[[ 3.92 -5.07 -0.61  6.24 -4.92  5.14  6.08  4.92  6.62 -2.92  5.00 -0.72
   3.45]
 [-5.69 -2.27 -2.05 -5.26 -3.67  6.78 -4.61  4.34  1.66  1.11 -1.59 -3.35
   0.36]
 [ 4.79 -5.99 -3.77  4.50  1.00 -4.40  1.40  2.35 -1.59 -6.05  2.57 -6.87
   5.14]
 [-4.97  6.11  4.60  1.76 -0.59  6.62  3.04  2.80  2.72 -4.49  5.52  4.60
   3.92]
 [-2.74 -1.82 -3.42 -0.44 -6.15 -4.57 -7.09  0.16 -3.83  4.44 -4.43  6.21
   6.29]
 [-4.73 -0.11  7.04  7.08 -4.79  0.97 -1.44 -6.91  3.03 -5.36 -4.23  6.44
  -6.25]
 [ 4.64 -5.83  6.16 -2.89 -3.08 -4.72  6.63  6.76  4.59 -0.04 -7.09 -1.20
  -3.48]
 [ 3.72  4.52 -0.57 -0.15  0.64 -6.78  3.81 -5.59 -0.44  1.30 -1.19  1.60
   5.16]
 [ 3.23  4.97 -5.78 -6.13 -6.33 -1.45  3.08  3.52 -4.31  4.55  7.21 -6.88
  -5.04]] → -5.04

[[-0.86 -3.63 -3.32 -1.28 -1.92 -3.87  1.86  1.39  0.43  3.02  3.05  1.12
   1.34]
 [ 0.70  1.72  0.66  0.48  1.98  1.49 -1.84 -1.46 -0.23  0.07 -4.12 -1.25
  -1.99]
 [ 0.34  1.30 -1.06  0.54  1.15  0.63 -1.15  0.05 -0.58  0.80 -4.81 -1.04
  -0.92]
 [-1.74 -0.51 -3.98 -0.07 -0.55  1.48 -0.37  3.45  1.04 -0.73 -3.78  0.36
   0.20]
 [-2.50 -4.41 -3.85 -1.60 -0.83  0.73  0.75  2.19  3.19 -1.07  3.45  1.93
  -1.21]
 [-0.84 -4.80 -1.32 -1.27 -0.36 -2.56 -0.36 -0.21  3.55  3.26  5.69  0.77
  -4.11]
 [ 0.14  0.49  0.96 -0.45  2.38  1.55 -1.07 -2.66  0.17 -0.05 -1.79 -0.93
  -2.99]
 [-2.11 -1.73  1.38 -1.99 -3.74 -3.05  2.12  1.25  0.86  1.05  6.53  1.25
   2.76]
 [ 0.62  1.74 -1.18  0.79  2.09  1.83 -2.11 -0.37 -0.34  0.03 -6.47 -1.26
  -1.63]] → -1.63

[[-2.69 -1.77 -0.92 -0.61  1.20  1.60 -1.30 -2.17  0.99]
 [ 4.21  5.83  4.50  0.98 -4.07 -0.33  3.63  4.55 -2.47]
 [ 0.03  1.77  2.21 -0.42  0.68  0.99 -3.59 -0.50  0.01]
 [ 1.63  6.57  7.10 -0.98 -0.47  3.39  0.60  1.78 -0.43]
 [-2.51 -6.54 -6.95  1.97  0.53 -2.72  3.09 -1.75  4.34]
 [-0.33  2.16  2.23 -0.45  0.94  1.56 -2.09 -1.05 -0.64]
 [-2.42 -6.32 -6.31  1.40  0.19 -2.97  2.02 -1.68  3.27]] → 3.27

[[-0.89  0.47 -1.65 -2.10  0.69 -2.73 -1.18  2.75  2.97 -0.98 -2.40  4.31
   2.42]
 [-0.45 -2.84  0.09 -4.44 -1.02 -0.16  1.17  1.38  2.82 -0.67  0.51 -5.54
  -0.41]
 [ 1.52  0.15  1.54  1.71  1.25 -0.18 -3.54  4.37  0.12 -3.78  5.97  1.54
  -2.29]
 [ 0.15  0.20 -3.02 -2.66  1.58 -0.53 -1.92 -1.69  3.29  3.57  3.99  1.83
  -0.06]
 [-2.66  1.19 -2.52  0.93 -1.56 -0.28 -4.20 -0.50 -3.30  0.52  3.09  3.82
   0.39]
 [ 1.30 -1.95 -1.93 -0.63 -1.44  1.20  1.96  4.33 -1.23 -1.00 -1.92  4.26
   0.77]
 [ 1.50 -4.17 -2.02  1.27 -3.95 -2.85 -1.35  0.10  0.28  3.07  0.88  4.11
   0.78]] → 0.78

[[-2.57 -2.67 -2.89 -2.23 -0.75 -1.04 -0.34  1.54  1.90  2.16 -1.43 -0.57
  -0.82 -1.80 -3.93 -0.62]
 [-2.82  3.60  4.98 -3.06 -1.31  2.76  3.15  3.45  1.07  1.50 -2.95 -1.28
   0.73  3.25  0.02  2.77]
 [-0.91 -4.83 -5.32  0.21 -2.42 -2.22 -3.44 -0.19  0.82  0.64 -0.91 -0.09
  -4.22 -0.54 -1.78  0.29]
 [-1.54 -4.54 -5.88 -0.42 -1.45  0.33 -2.65 -2.03  1.23  0.44 -0.59  0.19
  -2.41 -2.43 -3.30 -1.43]
 [-0.55  3.84  5.20 -0.28  0.48  3.19  3.27  3.54  1.98  2.00 -0.89 -0.37
   1.32  4.22  2.25  3.76]
 [ 1.10  3.54  5.93  0.52  2.09 -2.80  3.45  5.87  0.69  2.47  0.26 -0.21
   1.71  3.29  3.71  3.89]
 [ 0.09 -4.49 -5.58  0.97 -0.34 -1.47 -2.65 -1.72  0.79  0.37  0.76  0.47
  -1.97 -2.57 -2.13 -1.51]
 [-1.91  4.44  5.28 -3.04  1.39  2.67  3.59  1.54  0.53  0.42 -1.45 -1.02
   2.96  1.55  0.14  0.49]] → 0.49

[[ 2.27 -2.05 -0.92 -1.97 -2.08 -2.63  1.94  1.32 -2.91 -1.67 -2.05 -1.07
  -2.06]
 [-3.52  1.97 -0.98  2.05 -2.58  4.75  2.73 -0.32  2.67 -1.50  3.89  2.39
   4.06]
 [-5.40  3.55 -1.59  2.98  1.98  4.45  1.85 -3.57  3.62 -3.23  4.31  3.83
   4.69]
 [-4.14  2.76  1.00  1.73  0.69  3.76 -3.62 -1.08  3.91  1.76  5.06  1.49
   2.41]
 [ 0.47 -1.98  0.16 -2.74 -0.67 -2.27  0.76  1.82 -1.85 -0.30 -1.57 -3.19
  -0.55]
 [ 1.59  1.16 -6.48 -0.66 -0.44 -2.56  5.57 -1.64 -1.43 -3.99 -2.02 -0.88
  -2.90]
 [ 0.00 -1.13  6.46 -1.87 -0.40 -1.20 -6.94  2.85 -1.08  7.45 -0.68 -1.57
  -0.76]
 [ 1.29 -2.49  4.15 -2.17  0.98 -1.52 -3.02 -1.29 -0.49  2.74 -1.38 -1.86
  -2.72]
 [ 0.84 -1.08 -4.35 -0.27  1.23 -1.66  4.51 -2.20 -1.04 -5.27 -1.66 -0.01
  -0.90]
 [-3.74  3.91 -0.39  4.21  1.53  4.44  1.50 -1.45  2.87 -1.04  5.76  3.36
   4.11]] → 4.11

[[-0.45 -0.43 -0.84  4.61  3.87 -2.65  1.74 -4.10  3.71 -0.35  2.41]
 [-1.29  2.74  0.81  3.96  3.02 -4.22  1.39 -4.19  3.72  1.21  4.53]
 [-0.19 -0.73 -0.57  4.44  3.80 -2.84  1.84 -3.56  4.03 -0.09  2.78]
 [-4.14  6.51 -0.09 -4.93  3.00  0.01 -2.45  2.57 -2.43  0.65 -1.85]
 [-0.63 -0.26 -0.70  3.96  3.14 -2.93  2.06 -4.10  3.47 -0.16  2.41]
 [-1.50  2.32  0.75  3.84  2.80 -4.50  1.69 -4.83  3.59  0.35  4.27]
 [-5.61  3.76  0.21 -4.63 -1.77 -1.03  0.01  2.43 -4.03  0.03  0.96]
 [-5.75  4.70  0.61 -5.93 -2.04 -1.31  0.55  2.41 -3.45 -0.66  0.92]
 [-1.93  2.36  1.37  3.40  3.23 -4.56  1.59 -4.76  3.92  0.91  4.28]] → 4.28
---
[[-0.28, 0.67, 0.79, 0.40, 0.61], [-2.47, 2.93, -1.07, -5.78, 5.82], [-0.34, -0.48, -0.32, -0.92, 0.16]] => 0.61, -0.34
[3.32, 7.09, -1.96, 5.15, -5.32] => -5.32, 3.32
[4.04, 6.06, -1.03, -3.96] => -3.96, 4.04
[[-1.66, -2.88, -0.06, 1.08, -0.15, -2.51, -2.77], [0.31, -7.03, 0.90, 4.18, 1.46, -1.83, -1.93]] => -2.77, 0.31
[3.69, 7.35, -0.70, -5.06] => -5.06, 3.69
[[4.67, -4.29, -0.62, -0.61, 0.49], [5.69, -3.43, -0.33, -0.74, 0.05], [3.51, 0.51, -2.08, -2.73, -2.52]] => 0.49, 3.51
